Below is a small trained network, with its code and all its weights. Each question gives an input and a class and asks what happens when units are switched off, that is, made to give their printed mean instead of their output.

import numpy as np


def w(rows, s, z=0):
    codes = np.array(rows[::2]) - 128.0
    scale = np.full(codes.shape[1], s)
    scale[-1] = z or s
    return codes * scale


def f(y):
    return y / 2 * (1 + np.tanh(0.7978845608 * (y + 0.044715 * y**3)))


def log_softmax(a):
    a = a - a.max(-1, keepdims=True)
    return a - np.log(np.exp(a).sum(-1, keepdims=True))


def net(x, mask):
    res = np.array(x, float).reshape(1, 6) / 4 @ E
    y = f(res @ A[0][:, :-1].T + A[0][:, -1])
    res = res + np.where(mask, y, B[0][:, -1]) @ B[0][:, :-1]
    return log_softmax(res[-1] @ U[:, :-1].T + U[:, -1])


A, B = {}, {}
E = w([
[166,119,89,100,207,191,82,230],'x0',
[29,43,131,160,138,134,184,132],'x1',
[124,142,174,100,132,53,105,107],'x2',
[128,153,218,94,134,139,121,80],'x3',
[155,47,141,130,13,148,53,255],'x4',
[130,229,121,217,99,57,113,134],'x5',
],0.0095)
A[0] = w([
[166,145,157,155,63,33,102,139,139],'neuron 0',
[176,120,158,130,47,98,62,164,227],'neuron 1',
[72,142,113,140,196,12,181,70,204],'neuron 2',
[235,59,93,106,151,254,124,254,183],'neuron 3',
[126,103,178,104,130,247,125,67,120],'neuron 4',
[82,49,143,177,20,61,127,181,253],'neuron 5',
[113,27,61,109,184,240,95,212,199],'neuron 6',
[188,151,136,162,86,44,66,108,133],'neuron 7',
[190,240,134,103,209,76,116,158,147],'neuron 8',
[136,85,161,89,184,131,156,84,136],'neuron 9',
],0.0081,0.0039)
B[0] = w([
[187,200,174,95,75,132,130,199,190],'neuron 0',
[72,136,158,92,112,118,176,100,206],'neuron 1',
[118,62,38,138,80,179,74,67,242],'neuron 2',
[138,59,2,126,167,239,54,202,253],'neuron 3',
[53,67,126,58,135,112,100,106,163],'neuron 4',
[240,245,171,69,49,179,93,244,224],'neuron 5',
[228,141,65,126,117,166,13,205,240],'neuron 6',
[163,198,146,83,92,125,76,145,188],'neuron 7',
[165,157,29,160,68,213,38,177,206],'neuron 8',
[90,68,105,66,132,36,125,147,168],'neuron 9',
],0.0086,0.013)
U = w([
[168,46,171,105,182,62,135,191,3],'0',
[136,118,174,189,202,33,198,136,23],'1',
[187,142,63,133,77,200,70,150,172],'2',
[36,76,98,252,147,121,193,38,180],'3',
[156,177,255,107,80,29,154,137,150],'4',
[113,156,153,166,222,18,200,137,42],'5',
[34,27,97,76,125,101,143,69,189],'6',
],0.0071,0.0044)

Each question gives the input, the list of numbers given to net, and the class t.
The units are the neurons (one row each of A and B). Each row of codes is followed by its name. A weight is (code - 128) times the scale printed after its matrix; where a second scale follows, it is the last column's (A, B and U).
mask holds one flag per neuron, in row order. A switched-off neuron (its flag False) gives its mean, the last column of its row in B, instead of its output. The means were averaged over made-up inputs and are rounded, as every weight is.
A unit's drop is (log p(t) with every unit on - log p(t) with that unit switched off) / (log p(t) with every unit on - log p(t) with every unit switched off).
The circuit of an input: a set's keep is (log p(t) with only the set's units on - log p(t) with every unit switched off) / (log p(t) with every unit on - log p(t) with every unit switched off). Starting from all 10 units, units are removed one at a time, each time the one whose removal leaves the highest keep (on an exact tie, the one counted first), for as long as the keep stays at least 0.8.
circuit, biggest first: the units of the circuit, biggest drop first
k most important neurons: the k neurons with the biggest drops, biggest first
drop when u is switched off: that unit's drop, to one decimal
input [-6,-1,0,-4,-5,0], class 3: circuit, biggest first	(neuron 5; neuron 6)
input [0,-2,3,-6,2,4], class 4: circuit, biggest first	(neuron 3; neuron 6; neuron 2)
input [-4,-1,-3,-5,-8,5], class 3: circuit, biggest first	(neuron 5; neuron 6)
input [-2,1,2,5,0,4], class 4: circuit, biggest first	(neuron 3; neuron 6)
input [-2,2,2,5,4,-3], class 4: circuit, biggest first	(neuron 3; neuron 2; neuron 8)
input [2,5,3,-1,-2,-2], class 6: 2 most important neurons	(neuron 5; neuron 8)
input [0,1,-7,-5,-8,8], class 3: 3 most important neurons	(neuron 5; neuron 6; neuron 3)
input [-5,0,-1,5,1,-2], class 4: 2 most important neurons	(neuron 3; neuron 2)
input [2,5,2,8,-6,8], class 3: circuit, biggest first	(neuron 5; neuron 6)
input [-8,1,2,-8,-8,4], class 3: drop when neuron 5 is switched off	0.5
input [-2,3,-2,7,-8,5], class 3: drop when neuron 5 is switched off	0.2
input [1,2,5,6,-5,2], class 3: drop when neuron 5 is switched off	0.4
input [-4,0,1,8,-5,-3], class 6: drop when neuron 8 is switched off	0.0
